The same points and some others measured another way (B), then each row and its match in B:
B (69 x 29):
[[ 400  279 -183  331  245   42   88  410  -82 -325   44   30 -141  259
   -89  -93 -601  130 -295  -20  158  214  129  119  489 -116 -213  220
  -135]
 [-351   22 -223 -323 -280   17 -105 -235 -344  108 -127  150  226   -4
    20  202  278 -246  214 -267  396 -399  102 -212 -196  273    1 -146
  -172]
 [  93   68 -231  161  162   97 -727 -323 -144   13 -166  392  107    7
   267   36  191 -174  345  -17  203   84  516  261  381  -12    2 -226
    38]
 [ 141  194 -434  380   53   84 -612 -136   52   57 -173  208   17  382
   214 -102  185 -131  203  -77  161  284  622  388  619 -154 -148  -62
   286]
 [-487  224 -208 -123 -264 -148 -170    5    9 -118   16   62  173  425
   123  -44  382 -182  144   25  269  -63  228  180  197  164   49 -253
   181]
 [-291 -273 -463   88   21  127 -334 -674 -111  -19   -8   15 -332  276
   260  -88  486 -154  296 -106   -6 -209  666  237  372  -69  -48  -38
   494]
 [ 131  -80   63 -126 -250   54  272  -18  217   95  -72 -260 -105   24
   -26 -149 -153   97  -31 -315   56  195   -6   24  268  -43   48  -11
    43]
 [-138  342 -285  216 -147  200  414  776 -148 -178  260 -346 -320  793
  -296 -200 -250  -28 -755 -386  176  148  124  101  428 -172 -360  506
   196]
 [-299  344 -119 -126 -143   83 -409  253    6  -26  -59   91  285  360
     1    8  267 -222   65 -165  277  124  280  159  115  120   13 -256
    -3]
 [-157  279 -161   92  -12  120  367  594  -87 -329  223 -271 -172  612
  -245  -92 -291   20 -470 -225  144  118  138  130  279  -21 -237  213
    16]
 [-222  156  -73 -308 -369 -112  -27   69  -92   71  -72   99  123   10
    22  -63  145 -124  -76 -103  326 -225 -177 -240    0  115  123  -35
   -18]
 [ 284 -326  502 -446 -202   -6  115 -363  257  169 -146  -43   18 -654
   133 -100 -199  148  234 -183   19  148 -264  -84  112   59  403 -319
  -206]
 [ 159   -1  393 -266 -499  355 -237  154  330  637 -199 -178  200 -100
     5 -147  184 -110   -4 -737  114  649   55  214  307 -119  173 -199
    18]
 [-150   63  -72 -138 -139  -67  -10  -72  137 -117  -52  -53   62  168
    63  -66   62  -21  161  -53  141   48  153   98  174   96   81 -229
    47]
 [-430  101  151 -419   68  142 -491  -81 -107 -156  -42  186  430  -23
    53  252  294 -242  421 -134  233  -28  321  149 -220  363  183 -629
  -320]
 [ 137  261  -68  143   14 -317  -70   71   49 -309  -36  238  161  111
   182  -72 -250   70  133  282  272  123   33  200  442   88   46 -199
  -105]
 [ -35 -237 -146  -25 -106  -31  854  -92 -395 -229  177 -244 -334   65
  -132   75 -464  136 -229 -261  189 -342 -105 -142  123  121 -211  304
  -182]
 [-355   68 -178 -166 -194 -148  -86 -146  -33 -134   10   71   38  214
   132  -63  266 -113  135   45  218 -184  138   47  153  138   88 -179
   137]
 [-303  292    1  -39 -215  -41 -179  267  -78  -59   69  109  235  351
    76  -23  189 -167  -14 -111  326  172  161  287  299  110   14 -209
    -3]
 [-146  258 -280   54   33   27  554  558   -8 -485  213 -378 -305  643
  -297 -145 -411  109 -501  -97   80  -52   46  -52  190  -28 -236  299
    66]
 [-224 -136 -304 -159 -264 -520  171 -615   17 -227  -72  148 -102  -56
   320 -145  145   51  339  407  205 -492  -95 -150  213  159  196 -136
   224]
 [-351  100    5  -11 -304  -88   18   49  -51  -16  125    4   84  351
   146  -82  240 -124   22 -129  256  145  170  370  422   77   21 -167
   148]
 [-257   21 -449  150  455  485  -74   98 -174 -449  171 -291 -384  674
  -216   58  -51  -82 -142 -307  -99  -30  789  227  140  -44 -341   99
   153]
 [ -49  271 -272  135  123  207  454  615   80 -426  179 -462 -269  724
  -348 -111 -438  101 -443 -271   10  182  256  107  239  -59 -312  240
    34]
 [ 159   92 -215  -59   38 -432 -376 -432  -88 -230 -203  529  133 -333
   351  -47  -59    6  362  505  306 -358  -84 -192  207  131  236 -217
   -90]
 [-216  115  -64 -191 -413  -53   39   33   27  136  -76  -41  146  166
    39  -61  186 -111   51 -236  277   13   -2    9  149  101   53 -112
    47]
 [-253  245 -237   40 -332  -93  204  348 -122  -67  138  -69 -148  477
   -26 -211   46  -81 -404 -108  273  -67  -31   21  387  -55 -107  262
   239]
 [-292  271 -280 -128 -262 -205  -81   76  135 -142  -67    5  106  373
    53 -140  203  -88   61   83  240  -89   78  -14  171   93   51 -134
   179]
 [-139  489 -283 -328 -274   46  -97  486  579  -60 -269 -341  215  510
  -275 -190   53  -29  -43 -185   91  148   59 -269 -149   40   48 -159
    99]
 [   1  327  -84   83  -91 -194 -225  146   55 -148  -68  216  266  212
   144  -50  -30  -54  138  108  312  193  125  232  371   92   35 -244
   -60]
 [-279    7  -28 -352 -285 -254 -292 -386    3   10 -140  267  252 -159
   260  -18  352 -134  385  140  290 -246  -17  -72   29  226  293 -389
     8]
 [ 432 -410  576 -395   90  206  398 -220  195  -46  -49 -250 -125 -634
   -71    9 -598  269  126 -335 -112  224 -189  -71   10   66  259 -246
  -434]
 [ -74   39   -7 -160 -309  -69  279   86  -51    6   21  -77  -54   56
   -18 -102  -94    3 -157 -176  228  -73 -153 -100  184   44   31   73
   -14]
 [-177  488  -46  157  154  261    3  839 -151 -361  217 -117  106  701
  -262   55 -264  -97 -384 -287  231  365  337  362  278   53 -269   -1
  -196]
 [-301  -21 -128 -460 -251 -411 -422 -655  169  -67 -272  331  301 -265
   357  -32  447 -106  667  362  237 -385   -7 -183  -83  285  414 -559
    52]
 [-254  366 -114 -114 -403  215  -36  538  -30  211  -27 -161  215  503
  -189  -23  164 -221 -252 -546  335  222  132   71  124   37 -146   22
    -7]
 [ 229  247 -267 -149 -120  272  174  418  572   -4 -240 -558 -147  414
  -364 -257 -283  129 -239 -412 -103  277  111 -260   15 -170  -89  141
   140]
 [ -14  263 -238  -97 -273  -24   98  236  517  -38 -171 -348   24  461
  -119 -238  -25   59    3 -165   49  252  126   -4  200  -42   -2  -83
   210]
 [-533   92 -240 -248 -521 -428 -217 -360    2   48  -75  250  151  138
   345 -160  610 -193  265  240  356 -342  -30  -17  228  152  236 -237
   348]
 [-208  -76 -105 -264 -584 -408  167 -360  -98  145  -66  164  -40 -163
   268 -195  238  -46   39  107  343 -394 -347 -242  226   81  223   43
   192]
 [ 261  169 -207 -198 -138  128  382  357  480  -92 -179 -517 -239  244
  -331 -275 -418  197 -313 -268  -76   91 -114 -394    6 -138  -30  217
    76]
 [ 161  -56  448 -379 -280  352   45  243  -32  358  -53 -112   49 -327
  -129  -33 -160  -41 -247 -635  166  252 -202 -105   44  -20  148   -8
  -273]
 [-617 -182 -169 -246 -244   51 -494 -572 -308  143   22  258   16   59
   314   39  765 -342  328 -133  243 -324  396  170  145  140  150 -264
   279]
 [  25 -311  444 -415 -430 -180  181 -402    6  219  -38   93   36 -574
   249 -101   14   52  166 -114  199  -44 -359  -57  195  106  384 -232
  -106]
 [-300   71  -23 -401  -99 -221 -461 -363  -39 -132 -153  363  323 -213
   247   68  327 -168  465  228  290 -307   35 -111  -94  291  325 -493
  -112]
 [-258 -222 -165 -255 -339 -251  435 -399 -681  -21   87  232 -124 -288
   115  121  -21  -88  -75  -51  450 -776 -319 -401  -33  230   15  215
  -168]
 [-107   95 -202 -102 -141 -219  233   14   52 -264   19  -65 -131  194
    22 -160 -117   65  -81  127  148 -195  -77 -122  195   45   45   39
   105]
 [-289 -117 -250   50  445  516 -377 -188 -214 -285  111 -102 -184  398
   -34  172  167 -175  191 -348  -65   50  894  387  121   53 -191 -198
    49]
 [-203 -197  -46 -274  -91 -226  233 -379 -508 -224   90  257  -98 -323
   145   97  -92  -34   44  126  317 -643 -216 -297  -32  238  118   17
  -208]
 [ 401   -9  352 -221 -141  464   89  349  385  283 -143 -411  -45  -88
  -234 -156 -335  105 -214 -689  -70  605   17   28  174 -161   65  -19
  -144]
 [ 292  -33  244   28   18  337  622  462  123 -116  150 -510 -268  197
  -300  -98 -646  213 -413 -552  -52  465   37  182  326 -109 -158  173
  -180]
 [-237  -73 -127 -172 -210  227  204   16 -660  121   82   56  -37    9
  -124  220   -7 -215 -218 -527  392 -374   33 -196  -71  156 -190  219
  -257]
 [-140  325  -55    5  -15   60 -106  377   28 -207   39  -22  177  408
   -66   -2  -68  -73  -41 -129  221  229  234  234  220   89  -66 -179
   -97]
 [   9  -86  -70  -54   11 -192  428 -113   52 -386   83 -134 -222   74
    39 -115 -327  186  -11  137   56 -131  -42   -6  244   69   46  -17
     1]
 [ 281   86 -438  487  392  444 -154  170  -51 -179   31 -179 -380  559
  -116  -76 -289   14 -214 -362  -58  327  730  347  572 -268 -406  278
   187]
 [-342  509  -68    4   -8  143 -237  638  -80 -239  110   15  298  622
  -136   62   55 -199 -138 -204  310  267  328  321  173  141 -132 -201
  -137]
 [  44 -302  246 -448 -354 -132  116 -446  -84  191  -98  127  -63 -602
   188  -95    9   19  102  -99  190 -276 -371 -296   50   79  337  -86
   -87]
 [-244  104   -5 -452 -452 -282  -64 -150  250   38 -172   42  198  -65
   128 -164  265  -58  204   89  229 -172 -218 -228  -24  153  324 -290
    89]
 [ 128  173  223  -65 -395  346  367  726   -6  288  104 -352 -148  248
  -280 -209 -276   -9 -703 -707  172  418 -169   25  352 -195 -123  371
   -13]
 [  81   51  -28   62  126 -167  293   24  111 -442   65  -90  -61  175
    26  -51 -401  176   81  135   79  102  102  192  319   96   -9 -156
  -116]
 [-140  246  -88   48  200  187  282  505  -88 -463  187 -241  -28  531
  -258   71 -380   32 -223 -217  114  156  281  212  126  118 -232  -29
  -215]
 [-353  148 -351 -387 -314 -234 -368 -316  100   -7 -242  183  152   45
   166  -97  463 -173  285  168  254 -430   20 -326 -109  157  233 -232
   200]
 [-400  -17 -250 -348 -400 -388 -132 -458 -114  -22  -84  265    5 -105
   287 -138  430 -141  185  272  311 -589 -171 -313   51  156  274 -100
   232]
 [  -3  136   29  131   79  146  479  490  -49 -360  248 -315 -194  464
  -206  -60 -463  113 -358 -262   70  275  154  281  368   -7 -215  112
  -108]
 [-362  -83  -55 -144 -182 -162  348 -184 -420 -196  132   69   83   76
    73  187   -9  -77  127  -95  355 -314   22   64   59  309  -46 -141
  -220]
 [ -92  348 -173   32  100  133  198  597  -55 -386  144 -192  -78  522
  -256  -50 -344   14 -375 -157  152   89  141   35  153   21 -195  121
  -101]
 [  96  330 -206  178   88   -8 -632   89 -219  -51 -103  460  209  108
   184    9   48 -178   78   51  351   80  281  170  385    1  -23 -101
   -67]
 [-492  111 -145 -254 -395 -334  -70 -158 -129  -88   39  205   89  135
   226 -106  390 -159   82  184  346 -351  -97  -48  163  173  188 -150
   180]
 [ 131   77 -437 -196 -251 -196  229 -161  706 -119 -327 -420 -182  271
   -69 -358  -94  206  140   74 -103  -54    1 -349   80  -80  100  -10
   366]]
Rows of B count from 0, top down.

[ 280   51  128   60  157   85 -179  -86 -348 -184   45  -89  468 -108
  383  163 -175  253 -103   83  209 -330 -409  -17   -2  227  -53 -274
  -84  384   68 -213 -249 -165   15] : 22
[ 164  -14  -46   66  -13  142  -21 -116 -224 -158   79 -255   85  -35
  167  -40  -50   81  -36  -97  157  -52 -224  101   63    0    8 -276
  -39 -113  136   -4 -366  -87  141] : 5
[  39   19 -181   -7 -248  209   34  -85 -117  -38  -78 -213  -55 -110
  203  114 -165  -28  144  -23   18   -4   34  -39   86  -97  105 -246
 -160 -248  -96   68  -56  -35  -62] : 54
[  67 -177  197 -261   43  103  -85  -21 -220    7 -207  141  153  -99
  387   35  -34  154  106   50    8   37 -287 -105   97   56 -148 -261
  -56  229  -31  -18  -72  -23  112] : 7
[-180  -66 -127  -40 -184   23   89 -102  169   23  181 -262 -283   56
  -43 -412  204 -154  -23 -215  -60  171  -33  171   72   49   16 -196
  159 -440  209  210 -172   21  167] : 67
[  36 -114 -260 -244  -62  228  -44   22   53  -25 -145 -248 -128   82
  -15  -78  160  114  142 -427 -105  146  108 -182 -142 -233   86  -87
  -19 -297   20  155   71  125    2] : 12
[ 112  -34 -195  -28   30  -21  189 -153  -53 -118   23 -159  155   33
  -44  147  -32  230   34 -431  129  -22  -27    4 -112  -30  -48   35
  143  -24  269   67  164   57 -237] : 43
[-362  -39  -25 -184   88  107 -392   73  306  -39   47 -176 -305   89
 -204 -433  359  109 -304 -291   99  -25   57 -198 -381 -256  -24   16
 -115 -302  269 -207 -167   75    5] : 31
[  36   94 -218    7 -200   33   55  -40   89  -24  151 -269   42    9
   89  -79   20  -43  102 -152 -113  -55   25   45   -9  149  161 -115
  105 -195   18  160  104  -40  -82] : 53
[ 219   99   24  -50 -111   22 -100  121 -107  -70   76  -82  303  -27
  289   66  -24   43  167   32 -103 -162 -133  -53  -33  189  138  -49
  -18   83 -113    2   -1 -219  -80] : 61
[  40  266 -179  159 -237 -183  253 -155   86 -159  282 -142   52  -88
  111  133 -232   59  210   78   43  -42   53  381  122  114  231 -138
  239    8   96  207  319   33 -165] : 64
[-122    0  -29 -114 -180   -3  -12   35  137  -32   92 -104 -227   23
   17 -232  138  -46  110  -81  -40  154   37  103   -3 -120   96  -77
   45 -301   88  120  -61  -14   74] : 25
[ 265  153   27   33  -27  -70  -40   39 -169 -110   89  -21  529  -71
  300  287 -169  164   94    8   19 -335 -174  -87  -92  300   65   41
    7  320  -35 -113  166 -229 -316] : 34
[   8   59 -228   20 -219   61   83  -75  101  -27  189 -329  -74   29
   62 -199   69 -102   89 -161 -119   33    3  135   57  127  159 -195
  139 -312   57  226  -23  -12   60] : 17
[ 190  -74  374 -133  175  -64 -154   41 -337 -106  -96  260  479 -109
  384  217 -112  280  -16   95  204 -224 -409 -129  -57  150 -220  -20
 -102  496   85 -285 -130 -232 -122] : 23
[ -44  190    3    6 -188 -132   81  -64   56 -139  129   33  -49 -125
  193  103 -199  108  220  222   71   32   28  288  105  -69  182 -171
   90   76   29  102  231   47  -62] : 45
[ 210  -28   95  -77   45  -81    8   59 -160  -93   51   16  364   28
  139   98   40  160   57 -210   63 -127 -202  -74 -122  134  -74  128
   54  139  142  -74  -32 -210 -187] : 57
[ -14  -59  219 -176   35  -39 -121   48  -87  -53  -61  155  123  -56
  207   15   18  156   28   20  107  -38 -186  -74  -64  -17 -108  -27
  -58  157   90 -134  -49  -98  -60] : 10
[ 278  -52  -52 -150  182   53    6  -66 -245 -151 -187   24  427  -35
  185  405 -146  432   95 -306  152 -158 -134 -207 -173  -42  -87   14
   -9  365  108  -95  246   34 -294] : 41
[ -94    5    6  125   83   85 -150 -174  -64 -164  194 -286  -64  -21
    6 -255   57   80 -328 -108  309 -132 -233  128  -56  -22  -77 -264
  -51 -162  349 -174 -482  -41  139] : 47
[-488  -65  -53 -115 -322   24    2  -56  298  132   39  -83 -507  -42
  -79 -379  162 -241  -49  -59  -21  187  146   12   13 -143  -25  -92
  -60 -558  126   64  -68   25  -18] : 29
[   0  -64  -43  -39 -140   -5  114  -71   -8  -15  119 -156  -45   20
   82 -187   84  -58   64 -161  -21   93 -116  126   80   89  -14 -135
  124 -225  146  149 -137  -65   68] : 38
[-322  -35  -23  -39 -266  -62  136 -115  119   84    4   20 -196 -100
    6  -43  -39 -115  -12  -65   89   50   78  -13   15  -33 -107    9
  -44 -289  147  -12   81  -48 -257] : 15
[ -44  -70  276 -131  110  -41 -192   30 -121  -65  -30  147  177  -60
  192  -22   34  173 -114   16  190 -129 -264 -102 -112   28 -184  -18
  -99  194  167 -253 -176 -149  -69] : 13
[ 159   31 -124    1 -260  121  166 -107 -255  -23 -170  -39  202 -187
  337  433 -358   42  267   37   38  -92    5  -94  135    8   46 -143
 -158    4 -166   40  165  -98 -293] : 3
[ 173  202   14   72  -82 -156  160 -105 -150 -248   88   70  198 -149
  236  380 -351  277  252  164  212  -59  -49  285   91  -83  134 -109
   78  272   75   36  249    3 -188] : 51
[-110  114 -355   40 -324   61   98  -50  270    2  244 -419 -247   62
  -78 -291  131 -186   94 -226 -182   81  173  145    2   48  253 -136
  150 -531   57  280   58   28    5] : 30
[-253   -4 -184  -58 -368   76  128  -87  128   87  -59 -108 -266 -103
   52   -5  -79 -156  124  -61  -32   98  192  -49   54 -113   50  -87
  -93 -410  -24  107  142   12 -209] : 0
[  54  -44   96   -2  -19  -92   98  -85 -153  -75   48   31  206  -49
  123   93  -65  107  -12 -122  180  -81 -194   28  -12   90 -142   20
   30   64  217  -85  -73 -152 -177] : 65
[ 177  -45  159 -131  -55  -35  -60  178 -149  -66   12   42  217   40
  139   21  105   59  131 -129   13  -27 -149 -106 -109    0  -22  157
  -58  -39   46  -73 -167 -284 -109] : 37
[  53    0  118 -102   18  -16  -61  -56 -156  -24  -89  119  336 -138
  342  218 -168  178   33   68   76 -212 -208 -135  -17  195 -103 -107
  -51  350    0 -136  151  -85 -214] : 52
[-103  -57 -349 -223 -170  272 -162  107  262   16  -22 -413 -343  153
 -153 -349  340  -50   71 -459 -214  172  236 -192 -223 -261  204  -56
  -37 -610    5  180  -42   98   74] : 49
[ 570   99  -89  -23 -115  -25  105  207 -273 -163   53 -113  557   72
  181  378  -56  147  373 -285  -87 -148  -51 -117 -139   91  177  280
   19   49  -90   63   95 -347 -331] : 40
